Below is a small trained network, with its code and all its weights. Each question gives an input and a target symbol and asks what happens when units are switched off, that is, made to give their printed mean instead of their output.

import numpy as np


def w(rows, s, z=0):
    codes = np.array(rows[::2]) - 128.0
    scale = np.full(codes.shape[1], s)
    scale[-1] = z or s
    return codes * scale


def f(y):
    return np.maximum(y, 0)


def softmax(a):
    e = np.exp(a - a.max(-1, keepdims=True))
    return e / e.sum(-1, keepdims=True)


def log_softmax(a):
    a = a - a.max(-1, keepdims=True)
    return a - np.log(np.exp(a).sum(-1, keepdims=True))


def net(x, mask):
    ids = ['αβγδηξπσ'.index(c) for c in x.split()]
    T = len(ids)
    res = E[ids] + P[:T]
    q, k, v = (res @ M[0].T for M in (Q, K, V))
    z = softmax(np.where(np.tri(T) > 0, q @ k.T / 4**0.5, -1e9)) @ v
    res = res + np.where(mask[0], z, O[0][:, -1]) @ O[0][:, :-1]
    y = f(res @ A[0][:, :-1].T + A[0][:, -1])
    res = res + np.where(mask[1:13], y, B[0][:, -1]) @ B[0][:, :-1]
    return log_softmax(res[-1] @ U[:, :-1].T + U[:, -1])


Q, K, V, O, A, B = {}, {}, {}, {}, {}, {}
E = w([
[166,130,130,73,95,175,160],'α',
[220,167,150,128,107,186,85],'β',
[198,145,87,168,138,90,164],'γ',
[152,149,206,96,129,101,126],'δ',
[109,129,154,119,132,202,125],'η',
[122,135,6,147,80,117,130],'ξ',
[118,162,129,242,177,198,100],'π',
[97,74,219,190,97,135,113],'σ',
],0.02)
P = w([
[158,2,129,109,182,95,151],'0',
[113,38,142,102,169,98,134],'1',
[96,56,147,108,145,108,137],'2',
[94,90,138,116,119,113,146],'3',
[101,119,132,124,92,115,147],'4',
[99,145,123,145,71,120,152],'5',
[101,172,120,151,61,125,145],'6',
[102,198,114,155,39,137,142],'7',
],0.0082)
Q[0] = w([
[179,132,164,76,166,130,79],'H1',
[123,123,146,54,137,187,120],'H1',
[62,86,152,187,80,71,81],'H1',
[129,108,159,166,7,138,165],'H1',
],0.017)
K[0] = w([
[137,112,61,58,147,65,58],'H1',
[111,53,65,106,167,124,63],'H1',
[139,143,167,183,83,106,156],'H1',
[78,247,117,137,15,86,79],'H1',
],0.015)
V[0] = w([
[119,44,78,76,104,82,35],'H1',
[35,226,86,165,56,110,117],'H1',
[106,73,141,199,3,119,117],'H1',
[154,26,149,170,97,95,80],'H1',
],0.0077)
O[0] = w([
[51,220,154,228,183,26,31,74],'H1',
[20,3,122,81,167,46,38,3],'H1',
[163,5,170,219,9,61,80,225],'H1',
[174,75,179,232,13,133,155,239],'H1',
],0.0045,0.0033)
A[0] = w([
[141,91,97,120,114,125,211,62],'N1',
[164,124,89,189,154,132,131,68],'N2',
[136,19,137,81,185,111,75,125],'N3',
[113,206,127,146,118,207,102,62],'N4',
[6,174,137,130,115,118,88,68],'N5',
[114,219,120,105,87,200,134,68],'N6',
[150,203,177,105,106,115,101,76],'N7',
[140,119,141,5,117,133,177,43],'N8',
[47,81,154,76,174,196,122,73],'N9',
[118,120,129,84,107,138,206,181],'N10',
[121,233,84,174,130,162,92,120],'N11',
[98,194,143,146,124,70,90,2],'N12',
],0.013,0.0054)
B[0] = w([
[137,105,182,148,148,166,38,197],'N1',
[88,94,159,122,199,80,159,204],'N2',
[96,157,107,142,227,92,100,156],'N3',
[144,105,176,99,93,253,109,204],'N4',
[233,81,14,135,92,160,184,150],'N5',
[200,91,146,196,198,112,112,225],'N6',
[116,103,178,77,95,109,196,237],'N7',
[130,215,37,237,135,132,158,223],'N8',
[93,142,190,51,118,84,74,153],'N9',
[59,185,129,47,96,118,85,254],'N10',
[100,124,7,93,137,39,181,199],'N11',
[75,153,107,123,95,183,60,145],'N12',
],0.014,0.0061)
U = w([
[121,170,181,104,10,133,220,150],'α',
[170,182,137,204,76,206,116,49],'β',
[147,86,181,207,20,157,127,65],'γ',
[141,89,110,114,27,155,102,154],'δ',
[48,85,145,158,109,254,217,54],'η',
[210,127,156,101,172,32,39,252],'ξ',
[248,89,151,114,53,179,150,9],'π',
[84,83,173,54,63,228,74,239],'σ',
],0.0054,0.0022)

Each question gives the input, a string of symbols that net reads in full, and the target symbol t.
The units are the heads (4 rows each of Q, K, V and O) and the neurons (one row each of A and B). Each row of codes is followed by its name. A weight is (code - 128) times the scale printed after its matrix; where a second scale follows, it is the last column's (O, A, B and U).
mask holds one flag per unit, heads first, then neurons. A switched-off unit (its flag False) gives its mean, the last column of its rows in O or B, instead of its output. The means were averaged over made-up inputs and are rounded, as every weight is.
A unit's drop is (log p(t) with every unit on - log p(t) with that unit switched off) / (log p(t) with every unit on - log p(t) with every unit switched off).
The circuit of an input: a set's keep is (log p(t) with only the set's units on - log p(t) with every unit switched off) / (log p(t) with every unit on - log p(t) with every unit switched off). Starting from the 12 units with the biggest drops (on a tie, the unit counted first), units are removed one at a time, each time the one whose removal leaves the highest keep (on an exact tie, the one counted first), for as long as the keep stays at least 0.8.
units of the circuit, in order: the units of the circuit, biggest drop first
top k neurons: the k neurons with the biggest drops, biggest first
drop when u is switched off: that unit's drop, to one decimal
input ξ ξ δ η ξ, target ξ: top 2 neurons => (N4, N11)
input β δ δ π σ ξ, target γ: units of the circuit, in order => (H1, N10)
input δ α π δ π π δ γ, target ξ: units of the circuit, in order => (N4, N2)
input δ β δ α π δ η, target σ: top 2 neurons => (N9, N4)
input δ π σ δ γ δ ξ π, target σ: units of the circuit, in order => (N4)
input γ ξ γ η, target ξ: top 3 neurons => (N9, N3, N4)
input δ δ π α δ γ α, target β: units of the circuit, in order => (N8, H1, N6)
input σ π σ δ β ξ β, target ξ: top 2 neurons => (N3, N4)
input δ δ η ξ η, target ξ: top 2 neurons => (N3, N9)
input α α π ξ, target σ: units of the circuit, in order => (H1, N1, N10)
input ξ ξ η π δ η π ξ, target σ: top 2 neurons => (N1, N10)
input π π π β, target π: top 3 neurons => (N6, N4, N10)
input δ β σ ξ ξ, target γ: drop when H1 is switched off => 1.3
input δ α δ γ α, target β: drop when N8 is switched off => 0.7
input δ γ δ δ ξ γ, target ξ: drop when N11 is switched off => 0.1
input γ π π ξ β β, target ξ: drop when N8 is switched off => 0.1
